In the rows, zero is written as 128.
[154 113 131 133  91 176  97 112 117 109 108 160  93 150 118 120 130  83
 121 161 120 111 131  80  93 137 105 125  94 197 124 101 143 152 117 118
 157 196 150 130 121  96 175 103 152  98 134  95 148 155]
<40>
[135 133 138 156  83 108 137 166 154 129  79 150 100 155 138 136  97 151
 134 112 121 146 141 147 119 145 128 137 121 154 108 147 133 113 138 106
 123 129 134 117 144 163 145 132 154 130 112 147 113 159]
<153>
[134 138 134 153  80 115 136 161 151 123  93 148 105 144 114 143 102 138
 121 121 127 166 117 146 125 137 123 148 133 153 114 167 134 109 121 100
 130 150 129 120 139 164 143 121 153 107 121 135 123 152]
<80>
[121 116 104 126 114  94 163 155 153 138 117 122 159 122 159 131 154 134
 119 119 116 134 138 108 126 116  95 111 141 168 112 108 144 122 145 163
  94 150 113 115 133 108 129 165 148 134 114 111 140 132]
<57>
[140 120 133 145  77 110 153 157 155 134  89 136  99 136 134 144 103 139
 119 123 114 142 138 147 103 145 130 137 127 142 103 165 129 106 128 107
 117 150 138 119 149 156 150 128 128 113 115 140 128 142]
<26>
[ 86 100 146 119 124 159 131  99  95 126 129 137 157 131  88 140 157  77
 106 132 164 125 152 135 136 113 123  77  75 109  89 111  96 186 177 113
 112 126 128  87 103 131 181 116 122 175 130 108 110 140]
<153>
[114 126 113 121 113  74 153 154 164 131 131 120 154 148 143 147 146 143
 117 123 117 139 146 114 125 111 109 122 149 168 115 123 146 131 169 163
  94 166 117 121 159 104 152 179 123 128 118 134 136 132]
<163>
[136 114  99 138 118  92 148 151 157 151 121 131 166 126 170 142 144 140
 123 132 118 140 134 109 112 112 100  97 144 162 113 109 157 117 154 156
  88 158 117 114 141 112 133 177 148 140 115 122 140 135]
<5>
[199 100 100 151 151 148 107 126 112 116 124 177 106  91 120 172 114 110
 171 171 158 143 154  93 133  96  85 108  90 119  99  91  75 120 140  56
 130 145 129 141 141 185  74 127 126 109 148  89 124 129]
<148>
[120 124  96 126  99  84 165 151 158 144 130 117 147 136 157 131 149 134
 105 125 109 142 148 109  95 120  97  99 142 170 119 119 141 101 154 162
  84 162 104 127 153 118 135 169 121 132 110 133 151 110]
<26>
[145 113 143 134 102 174 109 113 111 110 109 150 104 158 110 108 118  93
 113 151 122 120 121  97  98 127 115 140  88 205 122 111 142 135 125 113
 151 193 154 129 116 115 178 109 159 102 147  92 141 156]
<80>
[146 116 136 127 104 163 114 105 121 109 108 147 101 169 101 118 118  95
 124 150 115 100 120 108 104 140 131 136  96 193 116 104 142 150 127 137
 147 187 153 137 118  99 200 108 145 107 148 103 127 149]
<163>
[127 134 134 145  90 114 138 165 158 138  88 140 112 128 132 140  99 139
 131 117 108 142 123 158 132 146 124 135 127 145  94 166 123 122 108 112
 120 133 147 121 128 148 148 130 168 129 114 141 116 165]
<57>
[132 107 106 143 114  91 153 147 162 144 121 124 169 128 167 153 152 147
 122 135 121 146 126 111 111 110  99 104 146 155 126 100 166 124 149 154
  91 157 111 121 130 111 128 178 142 126 110 135 138 134]
<5>
[116 124  94 132 109  80 174 163 158 140 119 117 169 120 157 147 156 133
 123 128 114 137 138 114 125 116  93 104 141 174 117 111 154 128 151 152
  97 149 106 118 142 118 115 177 150 123 119 122 140 136]
<57>
[140 134 147 141 113 110 131 160 156 128 101 121 104 153 117 142  94 152
 126 118 105 134 133 156 123 147 142 147 135 143 110 172 129 108 127 115
 126 129 149 126 143 137 172 146 134 117 124 146 119 159]
<163>
[136 114 129 154  83 129 133 151 152 141  92 150  98 134 139 141 101 144
 129 122 107 129 135 149 120 141 137 122 130 141 103 151 141 110 105 102
 121 126 146 121 130 156 147 149 157 137 120 156 105 161]
<5>
[130 130 140 139 101 111 135 162 154 133  91 141 109 132 127 153 108 141
 137 118 119 127 143 141 118 143 131 138 126 157 111 170 135 111 107  99
 117 151 130 121 138 152 157 134 147 139 128 153 115 151]
<22>
[147 140 132 133  87 107 132 162 154 128  90 136 111 133 135 143  99 136
 126 137 108 144 134 151 117 144 129 143 123 148 110 140 125 124 128 115
 122 134 155 125 128 156 151 127 140 163 118 138 109 175]
<148>
[135 132 134 141  75 118 123 155 154 123  94 152  89 137 131 148 115 134
 119 123 110 130 143 127 116 144 126 136 134 151 113 157 132 128 120  98
 143 150 137 110 154 140 151 133 147 118 111 144 123 170]
<40>
[151 108 129 128 101 175 127 115 115 116 105 145 110 148 124 113 127  87
 130 142 115 101 118  96 112 133 109 138  94 204 115  92 143 145 117 127
 140 180 153 131  99 117 171 112 172 104 144  99 129 154]
<57>
[151 108 131 129  82 166 129 109 118 114  98 153  96 157 122 119 115  86
 117 158 113 115 128  96  87 136 116 130  85 196 115 104 142 133 119 122
 137 205 150 131 126 110 174 107 146 100 137 103 144 138]
<26>
[139 126 140 129 109 164 114 111 113 114 110 149 104 147 117 117 128  83
 131 146 124 101 122  96  97 138 117 132  92 208 113 102 147 136 103 124
 136 207 147 140 111 101 174 107 148 114 148  98 142 148]
<22>
[138 136 134 144  80 121 118 163 149 130  98 150 100 133 123 147 110 135
 127 129 124 146 142 133 118 142 116 131 136 142 113 167 127 126 108 102
 136 151 139 117 146 140 153 131 147 122 109 147 121 164]
<40>
[154 118 133 126  99 169 115 116 119 111 108 149  93 162 105 111 116  96
 127 153 113 100 125 103 104 133 129 144  94 199 109 106 138 142 128 135
 141 188 156 136 117  95 197 113 138 107 148 101 127 149]
<163>
[126 135 140 140 100 112 132 161 158 130  93 135  99 147 121 138  93 147
 127 120 102 137 140 162 122 137 144 148 133 140 101 175 123 120 134 108
 129 136 140 118 147 135 172 133 127 125 128 150 108 164]
<163>
[110 134 106 123 114  82 147 148 157 132 127 126 153 142 143 147 161 138
 108 127 118 139 138 118 122 115 109 125 151 175 127 129 154 136 159 164
 102 143 115 128 145 112 144 177 110 117 122 137 142 118]
<163>
[116 110 147 122 106 181 119 159  83 170 140 161 128 110 134 141  88 108
 190 160 173 130 138 114 166 100 134 153 139 129  55 123 138 174 184  75
 112 157 121 126 104 126 185 143 114 139 177  77 103 148]
<5>
[124 128 132 162  86 112 127 161 151 139  89 143  93 141 136 140 103 150
 130 121 114 143 137 148 123 142 123 133 118 158 112 143 129 111 124 115
 127 126 132 114 137 157 138 150 153 148 107 157 110 161]
<153>
[127 134 134 155  92 110 131 159 148 138  93 139  98 144 133 143 101 151
 134 112 109 141 129 151 125 141 140 136 117 144 105 153 131 119 129 122
 122 121 134 122 134 146 140 137 156 143 108 148 111 157]
<153>
[116 115 135 155  79 113 123 155 150 134  79 139  80 146 134 140 105 146
 130 115 113 128 148 145 116 143 135 142 124 144 111 163 131 114 125 113
 124 116 128 120 141 152 158 140 151 136 115 152 104 160]
<153>
[131  61 135 118 128 180 114  83 128 115 183 103  90 155  69 147 138 112
 125 118 120 131 107 133 141 103 120 117  90  90  94  89  58 170 131 109
 118 118 133 137 150 121 252  91 137 132 134 100 152 176]
<163>
[139 135 136 141  79 129 111 166 148 133  97 142  85 129 122 152 114 129
 117 124 118 143 140 126 109 141 118 142 135 150 107 168 120 120 117 101
 136 148 144 111 146 141 154 142 146 127 112 138 132 160]
<40>
[139 137 143 144  83 114 140 167 146 130  88 146  99 139 113 138  99 136
 116 125 123 154 124 141 122 141 124 136 123 144 102 175 130 107 116  94
 134 148 138 113 143 149 152 138 154 115 115 122 128 165]
<80>
[144 120 145 129 113 161 115 107 111 112 110 153 103 144 115 114 122  83
 133 148 119  90 129  92  98 142 118 128  93 209 114 102 144 133 102 124
 142 198 143 135 112 103 170 114 144 117 150  99 137 145]
<22>
[119 119 107 134 135  76 153 148 160 136 121 118 146 147 156 131 150 155
 110 124 120 164 141 111 116 113 102 110 145 162 126 135 148 103 152 157
 103 152 101 120 153 118 139 163 130 103 114 122 149 132]
<80>
[125 136 143 145  95 110 137 160 154 134 106 148 107 129 122 156 107 145
 136 105 115 130 137 146 124 144 134 144 125 163 109 162 135 107 102 103
 118 148 132 122 138 154 142 132 145 147 125 151 117 161]
<22>
[120 124 107 141 112  72 137 146 157 142 121 113 137 133 168 139 155 152
 110 123 106 133 150 121  97 120 103 112 142 163 119 108 143 121 166 174
  89 141 104 127 146 114 138 172 147 136  95 133 144 132]
<153>
[149 114 140 149 118 169 160 160 116 136 150 108 162 101 140 120  74 111
 142 151 197  92  97 125 136 133 145  97 124  81  92 138 123 113 203  67
  73 108 160 151 119 160 182 125 104 121 169  64 151 134]
<5>
[132 127 124 139  97 113 137 151 151 136  86 132 105 134 134 142 111 144
 126 139 103 137 147 157 119 143 136 132 128 147 106 141 120 114 120 119
 116 128 139 119 120 159 145 124 130 158 122 134 111 168]
<148>
[127 135 141 134  99 114 135 156 157 127  99 139 101 155 105 148  95 146
 128 116 102 145 136 158 125 136 145 147 131 132 101 173 120 128 125 115
 126 138 134 126 143 135 175 129 135 122 124 156 103 158]
<163>
[143 109 129 134  79 165 123 103 121 117 101 158  88 159 123 115 114  87
 116 154 109 111 127  99  88 141 120 128  92 200 108 105 142 128 116 128
 133 199 148 136 121 113 177  98 145 101 138 107 143 137]
<26>
[126  68 113 139 115 175 151 113  93 150 134 143 110 136  95 151 143  98
 144 158 135 114 178 115 146 127 130  85  91 116  62 106 117 137 142 102
  98 143 131 145 105 140 171  79 111 112 153  40 130 177]
<148>
[131 115  95 138 119  86 159 152 156 147 130 116 168 130 165 142 155 138
 127 142 115 132 132 102 116 113 103  99 155 151 113 119 163 126 157 160
  88 150 113 128 130 112 141 179 131 123 117 134 133 139]
<5>
[152 153 138  95 156 140 154 121 135 107 190 130 173 103 160  73 101 143
 156 133 158 129 121 145 150 102 102 139 116 142 152  67 122 153 171 109
 109 144  88 122  92  80 165 136  92 178 146 101 121 138]
<22>
[136 134 127 144 101 114 155 163 154 127  96 135 117 128 130 143 104 141
 137 117 118 140 133 151 131 145 134 151 129 142  94 156 123 117 115 107
 119 124 146 120 132 151 140 127 153 121 128 135 118 174]
<57>
[138 143 138 137  89 113 138 164 149 130  84 137 114 139 133 144 104 135
 129 133 112 141 125 149 119 143 133 145 127 142 115 156 131 112 125 106
 117 134 145 126 117 159 143 117 127 136 121 133 114 167]
<148>
[127 124 106 117 118  77 157 164 149 134 126 115 169 116 166 147 164 137
 121 115 114 130 139 106 117 111  89 119 144 176 129 116 159 119 160 163
  91 147 109 119 139 118 126 175 155 128 109 125 141 128]
<57>
[139 126 129 146  96 117 146 166 155 136  87 140 100 132 139 140  90 141
 131 112 106 146 134 149 131 145 125 144 129 148  99 162 125 105 112 112
 117 127 146 118 139 161 154 128 167 121 118 142 114 170]
<57>
[127 134 141 142 100 112 133 161 147 130  93 139 110 133 127 152 106 134
 132 111 122 133 124 145 124 149 131 130 122 164 108 164 137 111 101  98
 127 133 134 132 139 150 143 140 145 131 129 149 128 158]
<22>
[123 133 135 155  88 109 128 155 151 127  86 146  91 146 133 146 112 154
 125 114 109 140 134 146 119 138 133 137 114 151 115 149 134 112 125 114
 120 122 133 117 144 155 155 142 157 139 105 159 109 165]
<153>
[102 125 110 120 130 192 113 105  83 110 150 119 133 114 119 137 171 114
 110 146 146  73 125 101 147  83 146 121 110 120 166 163 156 150 123  83
 113 155 146 166 106 123 177 144 148  77 149 127  97 153]
<40>
[155 103 138 143  94 181 110 107 112 115 106 161 113 151 124 124 117  87
 130 162 116 110 118  94  96 134 119 126  96 195 110  83 156 145 116 119
 141 190 159 132  96 112 165 114 164 118 145 109 130 151]
<5>
[147 106 131 128 100 175 123 120 117 116 100 143 106 145 128 112 119  90
 130 152 117 100 119  98 105 134 112 135  90 205 113  97 140 141 113 130
 135 179 158 134 104 115 175 109 171 110 144 101 135 151]
<57>
[130 126 136 159  79 106 127 159 150 136  81 144  82 146 133 143 103 147
 130 109 116 138 135 149 128 148 130 139 121 147 101 152 124 104 123 112
 121 119 136 111 147 154 145 140 159 142 102 149 113 167]
<153>
[146 112 134 144  91 164 106 109 115 117  99 156  90 157 125 108 120  98
 130 152 116 100 125  97  96 136 117 130  84 198 115  84 140 145 126 134
 142 173 145 134 112 105 171 115 161 123 131 100 131 148]
<153>
[125  57 141  94 109 152 140 161  72 143 147 123 150  66 158 142 166 143
 167 132 141  68 164 115 143  60 115 112 104 184 112  71 139 166 163  91
 116 144 101 113 150 136 120 150 124 179 140 101 139 118]
<22>
[143 130 136 145  86 124 120 160 154 134 100 144  87 137 130 144 108 139
 125 122 115 135 145 127 111 149 123 134 139 138 113 159 129 115 113  96
 140 137 136 120 143 145 149 130 140 115 112 140 129 160]
<40>
[126 128 129 147  75 119 147 149 162 143  90 146  91 148 131 144  87 139
 115 118 113 153 127 153 119 145 135 137 127 142  99 168 117 105 115 103
 112 147 142 119 151 162 159 132 140 118 117 155 122 150]
<26>
[119 123 106 130 110  84 152 150 158 135 126 126 148 144 153 131 157 148
 114 131 130 155 144 111 115 110  93 112 138 170 130 119 153 109 146 137
 102 160 102 120 153 117 142 161 139 113 115 123 151 137]
<80>
[ 74  74 159 128 157 172  94 115  72 144 145 116 105 128 154 116 132 165
 136 113 145  96 131 134 158  73 135  84  92  85 118 100 104 120 131  92
 105 147 127 141 152 168 181 106 163 151 103 133 120 152]
<153>
[120 132 138 156 105 107 123 154 151 134  88 135  94 147 133 144 102 151
 127 120 116 148 138 147 119 145 136 142 126 131 102 155 120 114 126 116
 121 116 133 117 138 153 156 132 148 144 110 151 117 165]
<153>
[122 119 100 131 106  95 136 142 163 132 135 130 140 134 160 140 164 137
 101 132 118 134 147  90 112 115  92 109 150 163 128 115 139 135 149 151
 105 163 116 123 161 112 151 157 128 110 104 133 154 153]
<40>
[166 101 114 123 141 162 131 122 129 113 126 162 106 145 141 144 139 148
 138 132 157 192 125 110 162 109 103 120  95  96 104  91 127 142 156  81
 108 141 139 131 152 148 229 101 133 110 126  83 140 138]
<26>
[131 122 140 153  85 131 137 151 150 146  90 153 107 143 133 155  97 137
 133 126 118 150 125 154 124 145 138 131 129 142  97 150 144 115 104 100
 122 137 144 113 120 154 138 138 153 128 121 148 120 160]
<5>
[137 128 112 138 130 157 123 123 128 153 118 171 103 143 160 116 114 139
 181 150 183 138 127 127 155 103 129 126  98 118  74  99 108 151 139  72
 104 161 144 122 154 128 152  97 144 111 147  51 161 134]
<153>
[128 110 144 113 146 141 145 152 143 133 166 134 148 124 152 123 103 176
 186 165 142  95 136 129 166 100 122 126 122 129  67  84  81 184 185  86
 112 194 139 113 132 177 172 103 151 173 141 112 137 145]
<57>
[128 131 130 135  97 110 135 156 149 140  86 134 106 141 130 151 107 138
 122 134 105 140 139 147 124 142 135 138 133 137 110 160 122 110 117 119
 113 132 146 128 129 161 146 129 135 139 117 137 116 163]
<148>
[153 113 132 124 100 166 114 108 117 110  93 144 105 160 125 119 127  88
 123 166 104 110 124  97  99 135 116 135  95 198 123  78 141 146 130 128
 141 179 154 139  98 114 179 104 142 121 146  93 128 159]
<148>
[139 114 135 156  87 117 126 153 160 132  89 150 107 130 151 148  98 149
 135 133 114 135 134 151 122 143 134 132 137 144 100 148 148 115 111  94
 124 122 147 115 125 157 146 143 157 143 120 153 118 164]
<5>
[140 113 144 127 103 162 116 113 121 102 110 151 104 166 102 117 114  96
 126 151 111 104 133 103 104 132 128 141  99 189 116 106 141 145 130 125
 144 190 149 136 123  98 189 104 138 107 150  99 131 147]
<163>
[ 80  81 116  95 116 157 138 130  86 131 101 128 107 139 162 151 136 104
 111 148 141  83 137  61 116  65 149 123 118 127 111 114 139 161 155 100
  96 133 106 117 146 178 208 125 167 145 142 120 144 120]
<153>
[151 119 130 157  89 127 137 159 149 130  88 155 109 131 142 142  93 141
 134 134 119 144 132 138 123 141 134 139 137 143  95 138 139 111 120 103
 121 137 149 113 132 158 145 130 151 141 125 138 117 161]
<5>
[130 135 130 140  99 117 140 166 151 138  98 132 114 123 129 154  98 132
 132 112 118 148 126 151 124 137 125 143 128 142  97 170 125 119 107 110
 115 131 147 121 124 160 147 138 174 130 120 140 119 164]
<57>
[115 126 116 125 113  85 149 149 160 140 128 123 149 149 147 136 150 149
 110 123 113 131 147 118 117 118 104 126 152 162 139 116 156 118 157 150
  99 142 106 126 153 108 169 169 114 120 118 139 135 132]
<163>
[117 130 108 127 138  73 150 142 160 140 124 122 150 133 155 147 155 142
 125 120 119 126 146 103 109 123 108 118 154 171 124 130 148 112 129 160
  89 164  99 130 149 112 141 167 128 124 124 132 145 125]
<22>
[ 94 109 113 102 135 147 100 145 129 151 182 119  77 133 147 144 112 133
 132 148 102 150 156  92 101  88 126 115  81  86  80 125  91 145 139 109
  99 107 117 169 154 119 188 107 157 178 118 105 199 147]
<153>
[148 102 116 105 129 136 166 114 112 110 118 143 126 132 161 111 120 121
 172 167 161 104 118 112 160 101 145 112 109 137  67  75  91 183 165 104
 121 132 136 153 143 128 118 114  80  75 161  70 159 149]
<148>
[146 118 143 129 109 167 111 113 110 117 104 154 101 144 118 120 128  87
 126 146 117  91 126  91  94 139 115 129  88 217 113  95 145 136 106 121
 145 204 146 134 114 111 177 113 152 121 146 105 136 154]
<22>
[144 109 138 136  98 169 110 109 112 108 108 154  97 159 108 110 120  95
 115 150 123 121 121  94 100 131 117 139  91 203 116 110 141 133 118 122
 149 195 148 132 116 112 176 104 161  98 144  89 142 157]
<80>
[130 134 143 153  92 115 135 160 156 131  94 139 101 146 122 143  98 150
 115 123 116 156 123 147 122 142 130 143 124 150 116 168 141 104 125  94
 133 140 136 117 132 156 157 140 152 117 118 147 115 164]
<80>
[134  92  86 109 138 138 112 109 137 147 140 104  82  97 201 113  72 101
 155 176 143 112 129 149 125  86 117 108 129  95  83 107  71 162 182  58
 104  98 100 133 154 153 189 113 121 123 168  58 172 146]
<148>
[105 124 114 125 123  81 136 146 163 137 127 119 152 143 139 140 153 151
 114 128 113 132 148 128 118 113 117 125 151 156 115 145 136 136 156 169
  94 163 124 131 153 103 168 162 120 125 119 136 133 138]
<163>
